[[121 118 134  99 126]
 [130 107 119 124 126]
 [129 143 136 139 138]
 [111 130 125 151 115]
 [141 118 129 111 147]]
|
[[121 118]
 [130 107]]

[[122 118]
 [104 103]
 [146 135]]
|
[[122 118]
 [104 103]]

[[147 118 110]
 [147 119 108]
 [146 123 105]
 [147 117 111]
 [146 122 106]]
|
[[147 118]
 [147 119]]

[[124 120 143 120 123]
 [156 148 102 144 112]
 [129 135 131 124 129]
 [131 132 121 133 138]
 [136 127 126 133 129]]
|
[[124 120]
 [156 148]]

[[132 131 121 122 124]
 [104 103 152 151 145]
 [139 137 111 113 113]
 [141 141 111 112 114]]
|
[[132 131]
 [104 103]]

[[131 125 130]
 [147 121 140]
 [154 112 148]
 [104 142 109]
 [115 128 118]]
|
[[131 125]
 [147 121]]

[[156 115 115 118]
 [105 137 140 139]
 [133 125 128 127]
 [121 131 133 136]]
|
[[156 115]
 [105 137]]

[[117 142 119 118 124]
 [158 106 154 155 146]
 [135 117 133 134 131]
 [100 153 102 100 100]]
|
[[117 142]
 [158 106]]
---
[[146 117 114 121 122 117]
 [101 139 147 139 141 145]
 [131 127 126 128 126 127]
 [111 131 141 134 137 139]
 [102 139 146 136 137 141]
 [108 138 141 134 136 140]
 [107 138 143 139 136 139]
 [129 130 128 126 125 125]]
|
[[117 114 121 122 117 146]
 [139 147 139 141 145 101]
 [127 126 128 126 127 131]
 [131 141 134 137 139 111]
 [139 146 136 137 141 102]
 [138 141 134 136 140 108]
 [138 143 139 136 139 107]
 [130 128 126 125 125 129]]

[[138 107 124 135 145]
 [155 118 144 132 115]
 [141 133 103 116 120]
 [141 113 141 136 131]
 [154 121 126 126 117]
 [134 124 153 136 120]
 [152 125 115 121 117]
 [118 132 102 121 138]
 [152 124 118 122 117]]
|
[[107 124 135 145 138]
 [118 144 132 115 155]
 [133 103 116 120 141]
 [113 141 136 131 141]
 [121 126 126 117 154]
 [124 153 136 120 134]
 [125 115 121 117 152]
 [132 102 121 138 118]
 [124 118 122 117 152]]

[[139 123 137 130 142 126 140]
 [119 133 133 136 136 149 132]
 [150 130 126 123 123 130 127]
 [145 121 120 127 121 128 121]]
|
[[123 137 130 142 126 140 139]
 [133 133 136 136 149 132 119]
 [130 126 123 123 130 127 150]
 [121 120 127 121 128 121 145]]

[[134 123 128 127 131 132 128 147 127 130 124 129 156 133 120 130]
 [124 114 122 124 116 119 126 137 123 121 127 121 122 135 132 127]]
|
[[123 128 127 131 132 128 147 127 130 124 129 156 133 120 130 134]
 [114 122 124 116 119 126 137 123 121 127 121 122 135 132 127 124]]

[[105 124 132 111 139 135 129 140 144 132 131]
 [102 119 132 102 140 137 141 136 142 142 122]
 [111 123 132 112 139 134 130 134 137 131 130]]
|
[[124 132 111 139 135 129 140 144 132 131 105]
 [119 132 102 140 137 141 136 142 142 122 102]
 [123 132 112 139 134 130 134 137 131 130 111]]

[[137 149 149 115 131 106 117 145 103]
 [136 149 149 115 131 106 117 145 104]]
|
[[149 149 115 131 106 117 145 103 137]
 [149 149 115 131 106 117 145 104 136]]

[[121 129 151 120 119 126 145 152 135 115]
 [120 129 152 119 118 126 145 152 135 114]
 [137 126 108 142 139 124 113 104 115 150]]
|
[[129 151 120 119 126 145 152 135 115 121]
 [129 152 119 118 126 145 152 135 114 120]
 [126 108 142 139 124 113 104 115 150 137]]

[[146 149 144 130 144]
 [117 113 121 130 113]
 [113 110 117 127 110]
 [154 155 154 135 149]
 [119 113 121 130 113]
 [145 149 145 130 146]
 [113 110 116 127 109]
 [149 153 150 133 149]
 [114 110 115 127 110]
 [148 150 145 131 145]]
|
[[149 144 130 144 146]
 [113 121 130 113 117]
 [110 117 127 110 113]
 [155 154 135 149 154]
 [113 121 130 113 119]
 [149 145 130 146 145]
 [110 116 127 109 113]
 [153 150 133 149 149]
 [110 115 127 110 114]
 [150 145 131 145 148]]
---
[[128 151 101 110 131 139 112 142 116 127 152 133 142]
 [104 139 114 140 106 121 152 148 101 151 147 133 123]]
|
[[142 128 151 101 110 131 139 112 142 116 127 152 133]
 [123 104 139 114 140 106 121 152 148 101 151 147 133]]

[[125 120 132 124 135 124 149 126 139 128 126 124]
 [151 118 142 128 118 109 114 130 142 146 115 126]
 [120 134 115 125 141 135 135 119 125 127 135 126]
 [116 133 113 126 140 134 142 125 119 120 136 135]
 [125 132 112 121 124 145 137 127 119 129 132 131]
 [118 134 116 126 130 140 125 126 126 116 130 141]
 [118 136 123 121 135 137 126 124 116 124 132 134]]
|
[[124 125 120 132 124 135 124 149 126 139 128 126]
 [126 151 118 142 128 118 109 114 130 142 146 115]
 [126 120 134 115 125 141 135 135 119 125 127 135]
 [135 116 133 113 126 140 134 142 125 119 120 136]
 [131 125 132 112 121 124 145 137 127 119 129 132]
 [141 118 134 116 126 130 140 125 126 126 116 130]
 [134 118 136 123 121 135 137 126 124 116 124 132]]

[[127 131]
 [151 130]
 [124 128]]
|
[[131 127]
 [130 151]
 [128 124]]

[[132 126 124 125 122 128]
 [137 126 122 146 144 115]
 [139 151 132 131 134 134]
 [137 121 126 127 128 131]
 [111 132 111 130 121 113]
 [136 132 136 128 137 135]
 [131 124 109 136 128 125]
 [121 111 118 113 124 110]
 [120 117 117 129 117 109]
 [132 115 116 117 119 106]]
|
[[128 132 126 124 125 122]
 [115 137 126 122 146 144]
 [134 139 151 132 131 134]
 [131 137 121 126 127 128]
 [113 111 132 111 130 121]
 [135 136 132 136 128 137]
 [125 131 124 109 136 128]
 [110 121 111 118 113 124]
 [109 120 117 117 129 117]
 [106 132 115 116 117 119]]

[[127 135 116]
 [110 145 111]
 [156 123 119]
 [138 120 125]]
|
[[116 127 135]
 [111 110 145]
 [119 156 123]
 [125 138 120]]

[[124 142 138 116 139 140]
 [127 127 126 147 117 121]
 [122 139 136 152 121 126]
 [137 106 113 119 126 117]
 [120 148 143 137 132 137]
 [124 135 134 147 122 125]]
|
[[140 124 142 138 116 139]
 [121 127 127 126 147 117]
 [126 122 139 136 152 121]
 [117 137 106 113 119 126]
 [137 120 148 143 137 132]
 [125 124 135 134 147 122]]

[[123 130 135 130]
 [116 100 128 144]
 [127 116 130 128]
 [127 127 127 135]
 [132 132 128 128]
 [141 132 130 129]]
|
[[130 123 130 135]
 [144 116 100 128]
 [128 127 116 130]
 [135 127 127 127]
 [128 132 132 128]
 [129 141 132 130]]

[[144 102 135 109 103 134 141 124 101 141 132 112]
 [140  98 143  99 100 140 142 116 100 141 133 101]
 [117 145 115 144 143 117 116 134 143 116 123 142]
 [147 107 142 113 104 137 148 122 107 148 132 117]
 [115 150 120 146 149 120 117 135 151 117 122 145]
 [110 150 111 148 151 112 109 139 150 109 119 147]]
|
[[112 144 102 135 109 103 134 141 124 101 141 132]
 [101 140  98 143  99 100 140 142 116 100 141 133]
 [142 117 145 115 144 143 117 116 134 143 116 123]
 [117 147 107 142 113 104 137 148 122 107 148 132]
 [145 115 150 120 146 149 120 117 135 151 117 122]
 [147 110 150 111 148 151 112 109 139 150 109 119]]

[[138 131 130 126 131 123 122 122 130 139 133]
 [115 125 130 101 117 131 127 140 127 123 138]
 [123 125 133 137 127 134 119 118 135 120 126]
 [156 127 125 125 120 134 130 132 122 137 142]
 [126 130 126 131 113 119 118 125 130 109 118]]
|
[[133 138 131 130 126 131 123 122 122 130 139]
 [138 115 125 130 101 117 131 127 140 127 123]
 [126 123 125 133 137 127 134 119 118 135 120]
 [142 156 127 125 125 120 134 130 132 122 137]
 [118 126 130 126 131 113 119 118 125 130 109]]
